Below is a small trained network, with its code and all its weights. Each question gives an input and a class and asks what happens when units are switched off, that is, made to give their printed mean instead of their output.

import numpy as np


def w(rows, s, z=0):
    codes = np.array(rows[::2]) - 128.0
    scale = np.full(codes.shape[1], s)
    scale[-1] = z or s
    return codes * scale


def f(y):
    return y / 2 * (1 + np.tanh(0.7978845608 * (y + 0.044715 * y**3)))


def log_softmax(a):
    a = a - a.max(-1, keepdims=True)
    return a - np.log(np.exp(a).sum(-1, keepdims=True))


def net(x, mask):
    res = np.array(x, float).reshape(1, 4) / 4 @ E
    y = f(res @ A[0][:, :-1].T + A[0][:, -1])
    res = res + np.where(mask, y, B[0][:, -1]) @ B[0][:, :-1]
    return log_softmax(res[-1] @ U[:, :-1].T + U[:, -1])


A, B = {}, {}
E = w([
[197,142,118,246,104,191,89,166,140,170,113,38],'x0',
[89,62,54,123,69,132,151,53,158,146,92,104],'x1',
[109,100,139,47,121,150,62,153,225,120,131,111],'x2',
[184,130,123,152,177,118,116,170,166,50,67,179],'x3',
],0.011)
A[0] = w([
[121,187,165,147,101,186,153,173,114,214,224,96,254],'N1',
[76,115,92,131,90,180,160,105,104,146,120,72,150],'N2',
[109,87,115,86,108,137,95,157,209,162,113,123,175],'N3',
[166,160,116,205,99,158,145,77,111,185,101,79,202],'N4',
[218,125,110,169,122,236,26,159,131,179,80,41,175],'N5',
[121,149,182,98,156,120,128,168,140,71,136,177,199],'N6',
[166,152,160,205,152,126,175,132,53,150,153,156,173],'N7',
[43,103,149,87,119,143,138,70,123,183,109,132,157],'N8',
[147,96,112,146,138,109,192,171,141,74,79,116,144],'N9',
[96,96,171,76,126,125,91,91,95,158,182,85,244],'N10',
[155,165,107,169,158,91,130,129,98,126,82,169,207],'N11',
[92,120,139,65,112,75,220,70,127,128,102,172,181],'N12',
[158,113,72,181,105,161,130,130,181,122,69,127,183],'N13',
[67,140,112,88,78,99,146,69,128,153,176,115,94],'N14',
[177,129,120,167,47,159,115,136,139,164,159,55,210],'N15',
[227,125,145,124,167,154,82,181,148,82,51,158,205],'N16',
[166,149,136,160,197,113,82,155,175,2,90,137,150],'N17',
],0.0091,0.0036)
B[0] = w([
[85,165,176,111,148,105,170,111,160,189,80,91,216],'N1',
[149,94,85,118,105,79,143,103,112,101,182,168,186],'N2',
[57,134,170,116,106,177,113,197,111,147,101,112,187],'N3',
[142,139,150,168,132,17,255,83,105,69,88,139,215],'N4',
[53,48,186,201,87,95,196,149,58,148,140,122,252],'N5',
[146,142,102,105,156,90,111,73,176,138,105,166,201],'N6',
[90,155,180,158,93,145,136,172,107,184,98,160,202],'N7',
[166,64,119,87,149,137,70,182,151,93,139,118,199],'N8',
[125,206,132,115,110,139,136,143,131,123,75,146,162],'N9',
[118,118,56,92,125,177,72,177,145,104,116,243,200],'N10',
[112,107,124,118,123,105,139,153,152,129,74,153,176],'N11',
[122,66,70,105,47,149,155,133,93,101,174,156,227],'N12',
[62,184,114,145,63,103,117,144,65,79,84,210,190],'N13',
[151,127,98,59,183,163,47,137,179,103,144,60,196],'N14',
[85,135,89,128,80,83,189,130,77,66,71,143,212],'N15',
[137,130,158,113,162,140,103,103,171,178,83,115,217],'N16',
[148,170,122,92,191,86,126,98,221,172,70,103,218],'N17',
],0.0087,0.014)
U = w([
[208,177,177,241,148,202,93,92,84,41,236,29,2],'0',
[6,116,164,179,46,128,200,167,20,146,77,142,160],'1',
[108,166,125,95,181,161,53,135,180,175,68,130,160],'2',
[139,54,56,97,89,194,71,131,94,69,255,122,133],'3',
[145,103,198,152,194,113,129,74,169,210,134,48,65],'4',
[159,121,56,101,120,76,177,9,139,81,108,149,121],'5',
],0.009,0.0069)

Each question gives the input, the list of numbers given to net, and the class t.
The units are the neurons (one row each of A and B). Each row of codes is followed by its name. A weight is (code - 128) times the scale printed after its matrix; where a second scale follows, it is the last column's (A, B and U).
mask holds one flag per neuron, in row order. A switched-off neuron (its flag False) gives its mean, the last column of its row in B, instead of its output. The means were averaged over made-up inputs and are rounded, as every weight is.
A unit's drop is (log p(t) with every unit on - log p(t) with that unit switched off) / (log p(t) with every unit on - log p(t) with every unit switched off).
The circuit of an input: a set's keep is (log p(t) with only the set's units on - log p(t) with every unit switched off) / (log p(t) with every unit on - log p(t) with every unit switched off). Starting from the 12 units with the biggest drops (on a tie, the unit counted first), units are removed one at a time, each time the one whose removal leaves the highest keep (on an exact tie, the one counted first), for as long as the keep stays at least 0.8.
circuit, biggest first: the units of the circuit, biggest drop first
top k neurons: the k neurons with the biggest drops, biggest first
drop when u is switched off: that unit's drop, to one decimal
input [2,-6,-3,1], class 4: circuit, biggest first : [N13; N12; N15]
input [-3,4,4,3], class 2: circuit, biggest first : [N5; N4]
input [7,1,6,6], class 1: circuit, biggest first : [N5]
input [-6,-3,-6,4], class 5: top 2 neurons : [N5; N6]
input [-6,-6,-5,-5], class 2: circuit, biggest first : [N5; N4]
input [0,-3,3,-3], class 2: top 3 neurons : [N5; N12; N4]
input [3,-4,0,3], class 4: top 2 neurons : [N17; N16]
input [-4,-2,-4,3], class 5: top 2 neurons : [N5; N3]
input [-1,2,-7,-8], class 5: top 2 neurons : [N5; N14]
input [1,-2,7,-6], class 2: drop when N7 is switched off : 0.3
input [3,-8,2,6], class 2: drop when N14 is switched off : -0.1
input [-5,-2,-2,-2], class 3: drop when N5 is switched off : 0.0
input [-8,6,-7,6], class 5: drop when N3 is switched off : 0.1
input [2,1,0,7], class 2: circuit, biggest first : [N17]
